Below are the code and all the weights of a small trained network. Each question names an input and a class and asks about switching units off, where a switched-off unit gives its printed mean instead of its output.

import numpy as np


def w(rows, s, z=0):
    codes = np.array(rows[::2]) - 128.0
    scale = np.full(codes.shape[1], s)
    scale[-1] = z or s
    return codes * scale


def norm(h):
    return h / np.sqrt((h * h).mean(-1, keepdims=True) + 1e-5)


def f(y):
    return y / 2 * (1 + np.tanh(0.7978845608 * (y + 0.044715 * y**3)))


def log_softmax(a):
    a = a - a.max(-1, keepdims=True)
    return a - np.log(np.exp(a).sum(-1, keepdims=True))


def net(x, mask):
    res = np.array(x, float).reshape(1, 6) / 4 @ E
    u = 0
    for l in range(3):
        y = f(norm(res) @ A[l][:, :-1].T + A[l][:, -1])
        res = res + np.where(mask[u : u + 6], y, B[l][:, -1]) @ B[l][:, :-1]
        u += 6
    return log_softmax(norm(res)[-1] @ U[:, :-1].T + U[:, -1])


A, B = {}, {}
E = w([
[239,208,186,145,95,65,112,127,211],'x0',
[150,168,96,255,85,176,162,34,114],'x1',
[200,119,66,169,209,204,189,234,147],'x2',
[130,131,131,134,130,125,124,125,123],'x3',
[156,147,175,87,73,150,199,161,65],'x4',
[138,184,40,78,87,146,94,141,123],'x5',
],0.0078)
A[0] = w([
[137,159,152,84,87,125,228,140,89,141],'L0N1',
[198,166,113,103,110,128,62,98,130,85],'L0N2',
[23,110,75,133,132,149,164,139,75,105],'L0N3',
[105,98,255,184,184,122,165,120,131,2],'L0N4',
[134,186,110,201,117,107,166,81,99,136],'L0N5',
[129,146,72,184,126,122,146,164,135,100],'L0N6',
],0.0087,0.0055)
B[0] = w([
[188,109,181,198,125,170,1,141,92,232],'L0N1',
[123,87,96,119,110,114,156,53,171,183],'L0N2',
[246,130,143,101,122,118,142,17,180,247],'L0N3',
[120,14,103,102,37,61,202,106,194,186],'L0N4',
[122,76,145,88,117,52,113,171,114,254],'L0N5',
[103,110,98,154,147,130,151,191,127,171],'L0N6',
],0.0098,0.0039)
A[1] = w([
[69,37,83,113,143,207,136,66,26,3],'L1N1',
[106,118,62,164,176,64,107,85,179,210],'L1N2',
[176,227,167,178,62,69,163,151,220,37],'L1N3',
[152,213,13,74,20,168,68,142,94,59],'L1N4',
[122,162,100,254,46,130,203,73,79,64],'L1N5',
[144,212,32,78,105,124,112,131,106,62],'L1N6',
],0.0072,0.0044)
B[1] = w([
[180,217,200,53,200,74,128,42,130,148],'L1N1',
[143,83,148,106,117,169,82,160,72,254],'L1N2',
[148,143,101,47,206,156,156,44,109,189],'L1N3',
[92,10,234,174,121,79,175,102,142,174],'L1N4',
[97,152,63,53,156,17,90,196,88,173],'L1N5',
[112,43,183,194,160,66,219,99,133,141],'L1N6',
],0.012,0.0055)
A[2] = w([
[76,99,77,167,179,129,43,90,208,74],'L2N1',
[157,85,134,66,142,126,38,153,35,180],'L2N2',
[2,217,162,110,84,81,96,70,134,3],'L2N3',
[78,114,169,139,38,152,84,61,145,126],'L2N4',
[145,183,172,196,101,152,103,125,179,10],'L2N5',
[140,175,147,58,150,149,161,48,151,142],'L2N6',
],0.0098,0.0033)
B[2] = w([
[188,165,253,156,81,138,138,91,86,147],'L2N1',
[114,168,107,126,60,117,107,148,162,249],'L2N2',
[76,132,119,160,210,198,168,191,87,161],'L2N3',
[166,91,90,156,171,197,163,174,145,195],'L2N4',
[187,98,63,113,153,115,153,66,166,123],'L2N5',
[156,137,72,127,160,131,100,126,153,177],'L2N6',
],0.015,0.011)
U = w([
[189,172,122,48,194,114,121,30,137,150],'0',
[192,130,194,163,83,146,52,125,76,132],'1',
[109,40,151,142,147,56,191,93,156,144],'2',
[119,159,93,163,213,199,178,193,107,128],'3',
[141,103,85,121,107,120,112,128,156,233],'4',
[81,156,99,54,124,37,107,181,109,152],'5',
[115,142,72,174,67,150,173,89,227,33],'6',
[38,214,97,182,59,152,240,7,188,5],'7',
],0.016,0.012)

Each question gives the input, the list of numbers given to net, and the class t.
The units are the neurons (one row each of A and B). Each row of codes is followed by its name. A weight is (code - 128) times the scale printed after its matrix; where a second scale follows, it is the last column's (A, B and U).
mask holds one flag per neuron, layer by layer. A switched-off neuron (its flag False) gives its mean, the last column of its row in B, instead of its output. The means were averaged over made-up inputs and are rounded, as every weight is.
A unit's drop is (log p(t) with every unit on - log p(t) with that unit switched off) / (log p(t) with every unit on - log p(t) with every unit switched off).
The circuit of an input: a set's keep is (log p(t) with only the set's units on - log p(t) with every unit switched off) / (log p(t) with every unit on - log p(t) with every unit switched off). Starting from the 12 units with the biggest drops (on a tie, the unit counted first), units are removed one at a time, each time the one whose removal leaves the highest keep (on an exact tie, the one counted first), for as long as the keep stays at least 0.8.
circuit, biggest first: the units of the circuit, biggest drop first
unit that matters most: the unit with the biggest drop
k most important neurons: the k neurons with the biggest drops, biggest first
k most important neurons of layer l: the k neurons of layer l with the biggest drops, biggest first
input [-1,8,-8,6,-3,2], class 3: unit that matters most	L2N3
input [-7,4,7,-1,5,-8], class 2: circuit, biggest first	(L0N4; L2N4)
input [1,1,4,4,7,3], class 1: 2 most important neurons	(L0N1; L2N4)
input [1,7,6,-3,1,6], class 5: 2 most important neurons of layer 0	(L0N6; L0N3)
input [7,3,0,0,6,8], class 2: 3 most important neurons	(L1N4; L0N3; L1N6)
input [1,2,-7,1,-4,-2], class 3: 2 most important neurons	(L2N3; L2N4)
input [7,5,7,-6,1,-2], class 0: 2 most important neurons	(L1N3; L2N4)
input [3,-7,2,4,7,8], class 2: circuit, biggest first	(L1N4; L1N6)
input [6,7,4,6,-5,4], class 5: circuit, biggest first	(L1N5; L0N3; L2N4)
input [-5,-8,1,-6,-1,8], class 2: 3 most important neurons	(L1N4; L1N6; L0N5)
input [6,3,7,-8,-8,-1], class 1: 4 most important neurons of layer 2	(L2N1; L2N4; L2N3; L2N6)
input [2,4,-6,-2,-4,1], class 3: 3 most important neurons	(L2N3; L2N4; L0N1)
input [5,-5,2,3,-7,-5], class 1: 2 most important neurons	(L2N1; L0N3)
input [0,5,-4,5,0,5], class 2: circuit, biggest first	(L1N4)
input [3,4,-7,7,-7,5], class 1: 2 most important neurons of layer 1	(L1N2; L1N1)
input [-4,-5,-4,0,3,5], class 2: 4 most important neurons	(L1N4; L0N5; L1N6; L1N2)
input [-7,2,3,-3,1,8], class 2: 2 most important neurons	(L1N4; L1N6)
input [-6,0,0,-7,8,-4], class 1: 2 most important neurons	(L0N1; L1N3)
input [7,8,-8,6,4,-1], class 3: circuit, biggest first	(L2N3; L2N4)
input [-6,7,0,0,-3,-5], class 5: unit that matters most	L1N5
